Below are the code and all the weights of a small trained network. Each question names an input and a target symbol and asks about switching units off, where a switched-off unit gives its printed mean instead of its output.

import numpy as np


def w(rows, s, z=0):
    codes = np.array(rows[::2]) - 128.0
    scale = np.full(codes.shape[1], s)
    scale[-1] = z or s
    return codes * scale


def f(y):
    return y / 2 * (1 + np.tanh(0.7978845608 * (y + 0.044715 * y**3)))


def softmax(a):
    e = np.exp(a - a.max(-1, keepdims=True))
    return e / e.sum(-1, keepdims=True)


def log_softmax(a):
    a = a - a.max(-1, keepdims=True)
    return a - np.log(np.exp(a).sum(-1, keepdims=True))


def net(x, mask):
    ids = ['ΞΠαγεζηθμφψω'.index(c) for c in x.split()]
    T = len(ids)
    res = E[ids] + P[:T]
    r = res
    for j in range(3):
        rows = slice(2 * j, 2 * j + 2)
        q, k, v = (r @ M[0][rows].T for M in (Q, K, V))
        z = softmax(np.where(np.tri(T) > 0, q @ k.T / 2**0.5, -1e9)) @ v
        o = O[0][rows]
        res = res + np.where(mask[j], z, o[:, -1]) @ o[:, :-1]
    y = f(res @ A[0][:, :-1].T + A[0][:, -1])
    res = res + np.where(mask[3:11], y, B[0][:, -1]) @ B[0][:, :-1]
    return log_softmax(res[-1] @ U[:, :-1].T + U[:, -1])


Q, K, V, O, A, B = {}, {}, {}, {}, {}, {}
E = w([
[77,105,231,88,110],'Ξ',
[14,98,152,180,176],'Π',
[195,120,29,77,89],'α',
[80,182,152,94,175],'γ',
[99,84,177,167,55],'ε',
[177,166,195,56,22],'ζ',
[161,120,129,139,86],'η',
[17,71,72,100,172],'θ',
[163,85,131,72,46],'μ',
[68,50,176,85,175],'φ',
[88,82,57,195,145],'ψ',
[127,150,5,100,160],'ω',
],0.019)
P = w([
[68,6,73,117,129],'0',
[166,113,174,164,158],'1',
[71,127,67,130,106],'2',
[169,110,168,146,163],'3',
[96,175,67,114,108],'4',
[162,109,166,154,166],'5',
[95,209,74,115,107],'6',
[158,118,171,166,157],'7',
[89,218,89,113,118],'8',
[163,117,167,159,161],'9',
],0.013)
Q[0] = w([
[106,157,166,211,176],'head 1',
[187,147,98,142,103],'head 1',
[223,183,142,137,141],'head 2',
[128,130,146,39,61],'head 2',
[58,180,249,151,237],'head 3',
[77,195,1,103,227],'head 3',
],0.0071)
K[0] = w([
[43,155,181,143,130],'head 1',
[60,211,154,166,68],'head 1',
[138,146,176,202,124],'head 2',
[169,128,134,127,92],'head 2',
[152,151,206,130,242],'head 3',
[138,187,45,132,255],'head 3',
],0.0091)
V[0] = w([
[135,185,149,126,151],'head 1',
[213,115,186,37,185],'head 1',
[93,77,117,155,37],'head 2',
[88,141,77,95,131],'head 2',
[146,156,77,87,211],'head 3',
[81,204,2,117,147],'head 3',
],0.0066)
O[0] = w([
[138,123,117,106,237,71],'head 1',
[133,93,141,105,147,75],'head 1',
[90,33,58,102,174,170],'head 2',
[61,54,159,151,188,253],'head 2',
[94,128,90,84,199,180],'head 3',
[124,2,83,153,105,136],'head 3',
],0.0067,0.0025)
A[0] = w([
[124,160,162,118,173,111],'neuron 1',
[125,164,52,136,41,147],'neuron 2',
[130,205,138,135,149,131],'neuron 3',
[248,126,133,131,108,77],'neuron 4',
[139,136,176,85,126,42],'neuron 5',
[76,159,120,135,152,255],'neuron 6',
[111,127,54,141,193,207],'neuron 7',
[57,139,53,112,93,105],'neuron 8',
],0.013,0.0052)
B[0] = w([
[172,175,69,161,234,188],'neuron 1',
[36,101,148,96,197,170],'neuron 2',
[189,97,10,101,110,178],'neuron 3',
[220,10,138,84,197,140],'neuron 4',
[136,200,127,58,128,155],'neuron 5',
[109,94,88,137,111,249],'neuron 6',
[145,139,114,110,24,249],'neuron 7',
[173,226,254,84,179,223],'neuron 8',
],0.008,0.011)
U = w([
[214,150,155,88,105,3],'Ξ',
[147,37,93,87,159,44],'Π',
[169,88,178,107,122,94],'α',
[154,173,63,109,15,189],'γ',
[210,114,172,186,137,192],'ε',
[76,76,131,216,191,120],'ζ',
[26,96,179,48,81,182],'η',
[114,254,224,96,142,129],'θ',
[160,156,29,135,209,102],'μ',
[129,109,214,133,243,55],'φ',
[147,104,95,179,56,167],'ψ',
[188,165,214,207,65,191],'ω',
],0.0094,0.0061)

Each question gives the input, a string of symbols that net reads in full, and the target symbol t.
The units are the heads (2 rows each of Q, K, V and O) and the neurons (one row each of A and B). Each row of codes is followed by its name. A weight is (code - 128) times the scale printed after its matrix; where a second scale follows, it is the last column's (O, A, B and U).
mask holds one flag per unit, heads first, then neurons. A switched-off unit (its flag False) gives its mean, the last column of its rows in O or B, instead of its output. The means were averaged over made-up inputs and are rounded, as every weight is.
A unit's drop is (log p(t) with every unit on - log p(t) with that unit switched off) / (log p(t) with every unit on - log p(t) with every unit switched off).
The circuit of an input: a set's keep is (log p(t) with only the set's units on - log p(t) with every unit switched off) / (log p(t) with every unit on - log p(t) with every unit switched off). Starting from all 11 units, units are removed one at a time, each time the one whose removal leaves the highest keep (on an exact tie, the one counted first), for as long as the keep stays at least 0.8.
units of the circuit, in order: the units of the circuit, biggest drop first
k most important neurons: the k neurons with the biggest drops, biggest first
which heads matter: for each layer, one digit per head in row order, 1 if its drop is at least 0.15 and else 0, layers parted by /
drop when u is switched off: that unit's drop, to one decimal
input Ξ φ ω, target η: 3 most important neurons : [neuron 2; neuron 7; neuron 8]
input α Π γ γ γ θ, target η: 3 most important neurons : [neuron 1; neuron 7; neuron 3]
input φ ω μ ω Ξ η φ α, target Π: units of the circuit, in order : [neuron 4; neuron 8]
input γ Ξ Ξ ε Ξ α ω, target η: units of the circuit, in order : [neuron 2; head 3; neuron 7; neuron 8]
input ψ γ Π ω Π, target θ: 4 most important neurons : [neuron 8; neuron 3; neuron 2; neuron 4]
input Ξ ω ψ, target η: units of the circuit, in order : [neuron 2; neuron 7; neuron 8; neuron 1]
input ω η ω η γ γ γ α, target Π: units of the circuit, in order : [neuron 4; head 3]
input Π γ γ Ξ ζ, target η: which heads matter : 000
input θ η γ Ξ α ζ Ξ η Ξ, target γ: which heads matter : 001
input γ Ξ Π γ γ γ ε, target η: units of the circuit, in order : [neuron 2]
input γ Ξ γ γ γ Ξ Ξ, target γ: units of the circuit, in order : [neuron 8; neuron 3; head 3]
input ε Ξ Ξ γ Ξ ψ, target ψ: units of the circuit, in order : [neuron 8; neuron 7]
input ψ α ω η η γ ω, target θ: 2 most important neurons : [neuron 8; neuron 2]
input η ζ γ γ Π α Ξ Ξ γ, target γ: 2 most important neurons : [neuron 3; neuron 7]
input ω Ξ ψ, target η: units of the circuit, in order : [neuron 8; neuron 7; neuron 2; neuron 1]
input η Ξ Ξ, target θ: 3 most important neurons : [neuron 7; neuron 5; neuron 2]
input ζ θ γ θ μ γ γ γ α, target η: 2 most important neurons : [neuron 2; neuron 1]
input α γ γ γ Π θ γ γ ζ, target η: 2 most important neurons : [neuron 2; neuron 8]
input α α Π Ξ γ, target η: 2 most important neurons : [neuron 1; neuron 6]
input γ γ Π ω Ξ η γ Ξ, target θ: most important neuron : [neuron 5]
input Π Ξ μ ω θ Ξ γ ζ, target Ξ: most important neuron : [neuron 4]
input φ γ Π γ ζ θ ε, target η: drop when neuron 2 is switched off : 0.6
